Below is a small trained network, with its code and all its weights. Each question gives an input and a class and asks what happens when units are switched off, that is, made to give their printed mean instead of their output.

import numpy as np


def w(rows, s, z=0):
    codes = np.array(rows[::2]) - 128.0
    scale = np.full(codes.shape[1], s)
    scale[-1] = z or s
    return codes * scale


def f(y):
    return np.maximum(y, 0)


def log_softmax(a):
    a = a - a.max(-1, keepdims=True)
    return a - np.log(np.exp(a).sum(-1, keepdims=True))


def net(x, mask):
    res = np.array(x, float).reshape(1, 3) / 4 @ E
    y = f(res @ A[0][:, :-1].T + A[0][:, -1])
    res = res + np.where(mask, y, B[0][:, -1]) @ B[0][:, :-1]
    return log_softmax(res[-1] @ U[:, :-1].T + U[:, -1])


A, B = {}, {}
E = w([
[61,47,114,146],'x0',
[1,174,110,86],'x1',
[151,105,122,16],'x2',
],0.008)
A[0] = w([
[166,125,107,119,137],'neuron 0',
[192,158,131,145,57],'neuron 1',
[93,124,138,106,70],'neuron 2',
[133,222,141,91,105],'neuron 3',
[91,50,125,102,166],'neuron 4',
[108,145,143,134,182],'neuron 5',
[142,127,120,88,74],'neuron 6',
[143,79,123,165,93],'neuron 7',
[90,148,129,159,2],'neuron 8',
[56,48,121,116,140],'neuron 9',
[92,150,129,99,203],'neuron 10',
[131,193,135,106,81],'neuron 11',
[58,129,127,76,58],'neuron 12',
[143,124,132,78,47],'neuron 13',
[57,126,136,207,114],'neuron 14',
[91,124,138,105,70],'neuron 15',
[167,78,129,119,99],'neuron 16',
[134,119,126,31,103],'neuron 17',
[144,123,130,89,39],'neuron 18',
[169,170,125,135,53],'neuron 19',
[142,150,129,251,157],'neuron 20',
[226,102,123,101,171],'neuron 21',
[143,79,136,119,92],'neuron 22',
[180,84,138,164,89],'neuron 23',
[157,87,127,43,108],'neuron 24',
[137,119,138,152,125],'neuron 25',
[75,152,135,153,115],'neuron 26',
[104,94,120,122,126],'neuron 27',
[109,200,102,119,114],'neuron 28',
[103,76,115,157,96],'neuron 29',
[182,116,140,111,137],'neuron 30',
],0.018,0.0034)
B[0] = w([
[156,131,142,152,172],'neuron 0',
[201,85,152,164,195],'neuron 1',
[87,131,128,118,165],'neuron 2',
[186,133,111,1,217],'neuron 3',
[52,121,169,99,206],'neuron 4',
[124,146,102,111,165],'neuron 5',
[139,161,135,151,162],'neuron 6',
[174,81,119,46,176],'neuron 7',
[149,144,90,156,159],'neuron 8',
[14,84,137,132,226],'neuron 9',
[78,153,125,75,207],'neuron 10',
[174,133,115,52,182],'neuron 11',
[27,120,129,103,220],'neuron 12',
[142,169,133,155,167],'neuron 13',
[110,100,20,134,221],'neuron 14',
[87,125,132,121,167],'neuron 15',
[164,115,174,82,182],'neuron 16',
[145,221,154,188,225],'neuron 17',
[141,158,127,152,156],'neuron 18',
[118,72,145,95,173],'neuron 19',
[190,34,78,211,250],'neuron 20',
[206,131,211,193,255],'neuron 21',
[170,122,149,73,161],'neuron 22',
[148,65,172,80,206],'neuron 23',
[112,209,197,165,221],'neuron 24',
[136,98,123,128,155],'neuron 25',
[143,142,90,173,190],'neuron 26',
[88,114,131,135,164],'neuron 27',
[150,134,102,42,195],'neuron 28',
[125,92,98,58,173],'neuron 29',
[169,132,162,168,197],'neuron 30',
],0.038,0.009)
U = w([
[115,168,127,123,32],'0',
[165,94,140,164,101],'1',
[156,169,105,69,244],'2',
[106,58,158,114,158],'3',
[127,146,105,144,1],'4',
[61,125,123,118,168],'5',
[139,138,7,167,150],'6',
[158,175,166,150,215],'7',
],0.016,0.0025)

Each question gives the input, the list of numbers given to net, and the class t.
The units are the neurons (one row each of A and B). Each row of codes is followed by its name. A weight is (code - 128) times the scale printed after its matrix; where a second scale follows, it is the last column's (A, B and U).
mask holds one flag per neuron, in row order. A switched-off neuron (its flag False) gives its mean, the last column of its row in B, instead of its output. The means were averaged over made-up inputs and are rounded, as every weight is.
A unit's drop is (log p(t) with every unit on - log p(t) with that unit switched off) / (log p(t) with every unit on - log p(t) with every unit switched off).
The circuit of an input: a set's keep is (log p(t) with only the set's units on - log p(t) with every unit switched off) / (log p(t) with every unit on - log p(t) with every unit switched off). Starting from the 12 units with the biggest drops (on a tie, the unit counted first), units are removed one at a time, each time the one whose removal leaves the highest keep (on an exact tie, the one counted first), for as long as the keep stays at least 0.8.
units of the circuit, in order: the units of the circuit, biggest drop first
top k neurons: the k neurons with the biggest drops, biggest first
drop when u is switched off: that unit's drop, to one decimal
input [8,1,-6], class 6: units of the circuit, in order : [neuron 14]
input [-7,2,6], class 7: top 2 neurons : [neuron 17; neuron 24]
input [-4,5,-4], class 6: top 2 neurons : [neuron 14; neuron 26]
input [3,-8,4], class 7: top 2 neurons : [neuron 20; neuron 24]
input [0,-3,-7], class 6: top 2 neurons : [neuron 14; neuron 21]
input [4,-3,-5], class 6: top 2 neurons : [neuron 14; neuron 20]
input [2,-4,-5], class 1: top 2 neurons : [neuron 20; neuron 23]
input [-6,0,-4], class 1: top 2 neurons : [neuron 20; neuron 14]
input [5,6,-4], class 5: top 2 neurons : [neuron 9; neuron 12]
input [7,0,4], class 5: drop when neuron 23 is switched off : 0.0
input [-7,4,-4], class 2: drop when neuron 3 is switched off : 0.1
input [-4,8,7], class 2: drop when neuron 3 is switched off : 0.8
